Below are the code and all the weights of a small trained network. Each question names an input and a class and asks about switching units off, where a switched-off unit gives its printed mean instead of its output.

import numpy as np


def w(rows, s, z=0):
    codes = np.array(rows[::2]) - 128.0
    scale = np.full(codes.shape[1], s)
    scale[-1] = z or s
    return codes * scale


def norm(h):
    return h / np.sqrt((h * h).mean(-1, keepdims=True) + 1e-5)


def f(y):
    return np.maximum(y, 0)


def log_softmax(a):
    a = a - a.max(-1, keepdims=True)
    return a - np.log(np.exp(a).sum(-1, keepdims=True))


def net(x, mask):
    res = np.array(x, float).reshape(1, 8) / 4 @ E
    u = 0
    for l in range(2):
        y = f(norm(res) @ A[l][:, :-1].T + A[l][:, -1])
        res = res + np.where(mask[u : u + 5], y, B[l][:, -1]) @ B[l][:, :-1]
        u += 5
    return log_softmax(norm(res)[-1] @ U[:, :-1].T + U[:, -1])


A, B = {}, {}
E = w([
[140,130,161,45,240],'x0',
[155,145,222,89,124],'x1',
[23,152,204,108,157],'x2',
[123,88,201,127,148],'x3',
[80,97,150,83,119],'x4',
[147,21,70,140,172],'x5',
[1,145,101,61,136],'x6',
[184,99,76,82,53],'x7',
],0.0053)
A[0] = w([
[214,23,81,161,227,1],'0.n1',
[199,143,79,114,193,13],'0.n2',
[203,92,132,121,171,32],'0.n3',
[147,76,128,3,122,139],'0.n4',
[187,109,122,156,186,81],'0.n5',
],0.0075,0.003)
B[0] = w([
[36,46,123,59,75,255],'0.n1',
[139,84,117,75,142,180],'0.n2',
[83,119,69,147,99,180],'0.n3',
[196,186,42,120,206,226],'0.n4',
[95,130,135,1,97,194],'0.n5',
],0.0079,0.0036)
A[1] = w([
[179,138,119,168,80,247],'1.n1',
[122,160,174,151,145,83],'1.n2',
[78,140,99,106,110,2],'1.n3',
[152,2,158,143,136,180],'1.n4',
[94,125,173,108,176,159],'1.n5',
],0.013,0.0024)
B[1] = w([
[124,211,190,134,172,235],'1.n1',
[132,187,110,123,210,178],'1.n2',
[117,96,135,96,9,192],'1.n3',
[86,80,124,88,31,253],'1.n4',
[218,127,155,176,125,233],'1.n5',
],0.012,0.005)
U = w([
[88,55,71,111,72,3],'0',
[216,254,186,164,201,253],'1',
],0.0094,0.00056)

Each question gives the input, the list of numbers given to net, and the class t.
The units are the neurons (one row each of A and B). Each row of codes is followed by its name. A weight is (code - 128) times the scale printed after its matrix; where a second scale follows, it is the last column's (A, B and U).
mask holds one flag per neuron, layer by layer. A switched-off neuron (its flag False) gives its mean, the last column of its row in B, instead of its output. The means were averaged over made-up inputs and are rounded, as every weight is.
A unit's drop is (log p(t) with every unit on - log p(t) with that unit switched off) / (log p(t) with every unit on - log p(t) with every unit switched off).
The circuit of an input: a set's keep is (log p(t) with only the set's units on - log p(t) with every unit switched off) / (log p(t) with every unit on - log p(t) with every unit switched off). Starting from all 10 units, units are removed one at a time, each time the one whose removal leaves the highest keep (on an exact tie, the one counted first), for as long as the keep stays at least 0.8.
circuit, biggest first: the units of the circuit, biggest drop first
k most important neurons: the k neurons with the biggest drops, biggest first
top k neurons in layer l: the k neurons of layer l with the biggest drops, biggest first
drop when u is switched off: that unit's drop, to one decimal
input [-8,0,-6,3,-5,-2,7,-7], class 1: top 2 neurons in layer 1 : (1.n4; 1.n1)
input [-4,-8,-3,-8,0,-2,3,4], class 1: 4 most important neurons : (0.n1; 1.n1; 1.n4; 0.n5)
input [-6,-1,-1,-4,-2,-2,-7,4], class 1: circuit, biggest first : (1.n1)
input [-1,-7,4,1,-3,-2,3,-4], class 1: top 2 neurons in layer 1 : (1.n4; 1.n5)
input [0,1,-8,-4,6,-5,5,8], class 1: circuit, biggest first : (0.n1; 1.n4; 0.n4)
input [7,7,-4,4,4,3,7,7], class 1: circuit, biggest first : (0.n4; 1.n4)
input [-8,4,-3,-3,2,-4,4,-3], class 1: top 2 neurons in layer 0 : (0.n1; 0.n5)
input [2,4,4,5,6,3,0,-2], class 1: top 2 neurons in layer 0 : (0.n1; 0.n4)
input [6,6,-8,-7,-3,0,-5,2], class 0: 2 most important neurons : (0.n1; 0.n2)
input [3,5,-7,6,-1,-5,7,5], class 1: drop when 1.n4 is switched off : 0.2
